Below is a small trained network, with its code and all its weights. Each question gives an input and a class and asks what happens when units are switched off, that is, made to give their printed mean instead of their output.

import numpy as np


def w(rows, s, z=0):
    codes = np.array(rows[::2]) - 128.0
    scale = np.full(codes.shape[1], s)
    scale[-1] = z or s
    return codes * scale


def norm(h):
    return h / np.sqrt((h * h).mean(-1, keepdims=True) + 1e-5)


def f(y):
    return np.maximum(y, 0)


def log_softmax(a):
    a = a - a.max(-1, keepdims=True)
    return a - np.log(np.exp(a).sum(-1, keepdims=True))


def net(x, mask):
    res = np.array(x, float).reshape(1, 3) / 4 @ E
    u = 0
    for l in range(2):
        y = f(norm(res) @ A[l][:, :-1].T + A[l][:, -1])
        res = res + np.where(mask[u : u + 9], y, B[l][:, -1]) @ B[l][:, :-1]
        u += 9
    return log_softmax(norm(res)[-1] @ U[:, :-1].T + U[:, -1])


A, B = {}, {}
E = w([
[148,131,106,22,191,192,28,126,229,127],'x0',
[99,157,121,215,29,192,48,56,153,164],'x1',
[37,46,121,183,202,76,76,200,154,255],'x2',
],0.00084)
A[0] = w([
[131,129,129,130,129,126,128,127,130,128,127],'0.n0',
[126,132,140,126,133,128,127,128,125,127,120],'0.n1',
[122,196,145,201,101,59,220,100,36,179,98],'0.n2',
[212,108,98,79,199,104,211,215,107,123,234],'0.n3',
[132,125,148,123,135,129,126,132,131,125,111],'0.n4',
[120,126,89,51,156,192,65,154,255,116,252],'0.n5',
[194,252,109,88,94,154,170,78,114,76,191],'0.n6',
[128,129,129,128,130,129,128,127,125,128,126],'0.n7',
[53,86,95,167,160,79,106,170,150,214,236],'0.n8',
],0.00088,0.0019)
B[0] = w([
[128,127,129,127,129,128,128,127,127,128,128],'0.n0',
[131,126,125,129,126,132,128,128,130,132,128],'0.n1',
[96,78,142,153,85,130,106,157,130,62,165],'0.n2',
[135,116,117,215,59,201,108,101,137,132,238],'0.n3',
[134,132,128,124,130,132,129,119,128,132,128],'0.n4',
[95,70,152,203,58,91,155,131,77,69,254],'0.n5',
[76,106,175,144,172,55,92,73,96,198,206],'0.n6',
[129,129,126,128,127,128,127,127,127,128,128],'0.n7',
[161,181,171,89,104,118,142,7,70,79,238],'0.n8',
],0.0016,0.0022)
A[1] = w([
[170,201,86,84,105,143,162,110,121,98,11],'1.n0',
[135,132,131,68,139,181,62,113,187,110,149],'1.n1',
[74,97,93,155,192,86,99,172,144,253,75],'1.n2',
[132,116,93,49,177,174,61,156,219,126,82],'1.n3',
[108,109,162,170,106,122,112,72,96,130,175],'1.n4',
[164,194,95,80,110,148,150,108,126,101,35],'1.n5',
[167,109,131,63,212,100,199,203,113,107,162],'1.n6',
[162,145,137,139,103,158,146,88,104,96,117],'1.n7',
[122,189,124,142,102,175,109,130,164,177,33],'1.n8',
],0.003,0.0011)
B[1] = w([
[106,136,204,90,182,110,89,104,137,152,159],'1.n0',
[115,126,131,203,103,66,229,165,46,140,198],'1.n1',
[194,224,228,6,154,148,133,42,124,42,191],'1.n2',
[108,86,121,205,87,63,239,184,38,112,184],'1.n3',
[158,118,84,73,169,145,139,188,166,116,252],'1.n4',
[126,158,218,93,177,106,118,90,115,144,158],'1.n5',
[102,165,38,211,28,231,1,90,219,211,202],'1.n6',
[94,110,138,100,189,110,93,149,154,172,201],'1.n7',
[170,146,61,166,122,181,127,136,165,176,145],'1.n8',
],0.0024,0.0032)
U = w([
[147,188,254,21,177,106,114,50,111,99,189],'0',
[105,87,119,213,77,57,225,185,38,107,173],'1',
[129,154,38,186,72,215,41,103,202,197,151],'2',
[136,68,46,37,207,114,121,212,180,120,2],'3',
],0.0066,0.0014)

Each question gives the input, the list of numbers given to net, and the class t.
The units are the neurons (one row each of A and B). Each row of codes is followed by its name. A weight is (code - 128) times the scale printed after its matrix; where a second scale follows, it is the last column's (A, B and U).
mask holds one flag per neuron, layer by layer. A switched-off neuron (its flag False) gives its mean, the last column of its row in B, instead of its output. The means were averaged over made-up inputs and are rounded, as every weight is.
A unit's drop is (log p(t) with every unit on - log p(t) with that unit switched off) / (log p(t) with every unit on - log p(t) with every unit switched off).
The circuit of an input: a set's keep is (log p(t) with only the set's units on - log p(t) with every unit switched off) / (log p(t) with every unit on - log p(t) with every unit switched off). Starting from the 12 units with the biggest drops (on a tie, the unit counted first), units are removed one at a time, each time the one whose removal leaves the highest keep (on an exact tie, the one counted first), for as long as the keep stays at least 0.8.
circuit, biggest first: the units of the circuit, biggest drop first
most important unit: the unit with the biggest drop
k most important neurons: the k neurons with the biggest drops, biggest first
k most important neurons of layer l: the k neurons of layer l with the biggest drops, biggest first
drop when u is switched off: that unit's drop, to one decimal
input [5,3,8], class 0: most important unit => 1.n2
input [7,-5,-5], class 1: 2 most important neurons => (1.n3 1.n1)
input [8,4,-7], class 1: 3 most important neurons => (1.n1 1.n3 0.n8)
input [3,4,-4], class 0: 3 most important neurons => (1.n6 0.n3 1.n3)
input [-1,-4,3], class 2: 2 most important neurons => (0.n6 1.n6)
input [8,7,0], class 1: circuit, biggest first => (1.n1 1.n3)
input [7,7,-5], class 1: 4 most important neurons of layer 1 => (1.n1 1.n6 1.n3 1.n2)
input [6,8,8], class 0: 3 most important neurons => (1.n2 1.n6 0.n3)
input [-6,-8,3], class 2: circuit, biggest first => (1.n6 0.n5)
input [6,-2,-4], class 1: 2 most important neurons => (0.n8 1.n1)
input [-3,-2,3], class 3: 2 most important neurons of layer 1 => (1.n4 1.n1)
input [-3,2,4], class 0: 2 most important neurons => (0.n5 1.n6)
input [3,5,5], class 0: 2 most important neurons of layer 1 => (1.n2 1.n6)
input [7,-5,-1], class 1: circuit, biggest first => (1.n3)
input [2,-4,4], class 0: 2 most important neurons => (1.n2 0.n3)
input [5,-6,3], class 2: 2 most important neurons => (1.n6 0.n5)
input [6,-8,7], class 2: 2 most important neurons => (1.n6 0.n6)
input [-6,1,8], class 0: drop when 1.n2 is switched off => 0.8
input [3,-6,-3], class 2: drop when 1.n6 is switched off => 1.1
input [0,-3,-1], class 3: most important unit => 0.n3
input [-1,-6,0], class 2: drop when 1.n6 is switched off => 0.3
input [-6,-7,2], class 2: 2 most important neurons => (1.n6 0.n5)
input [6,-1,7], class 0: 2 most important neurons => (1.n2 0.n5)
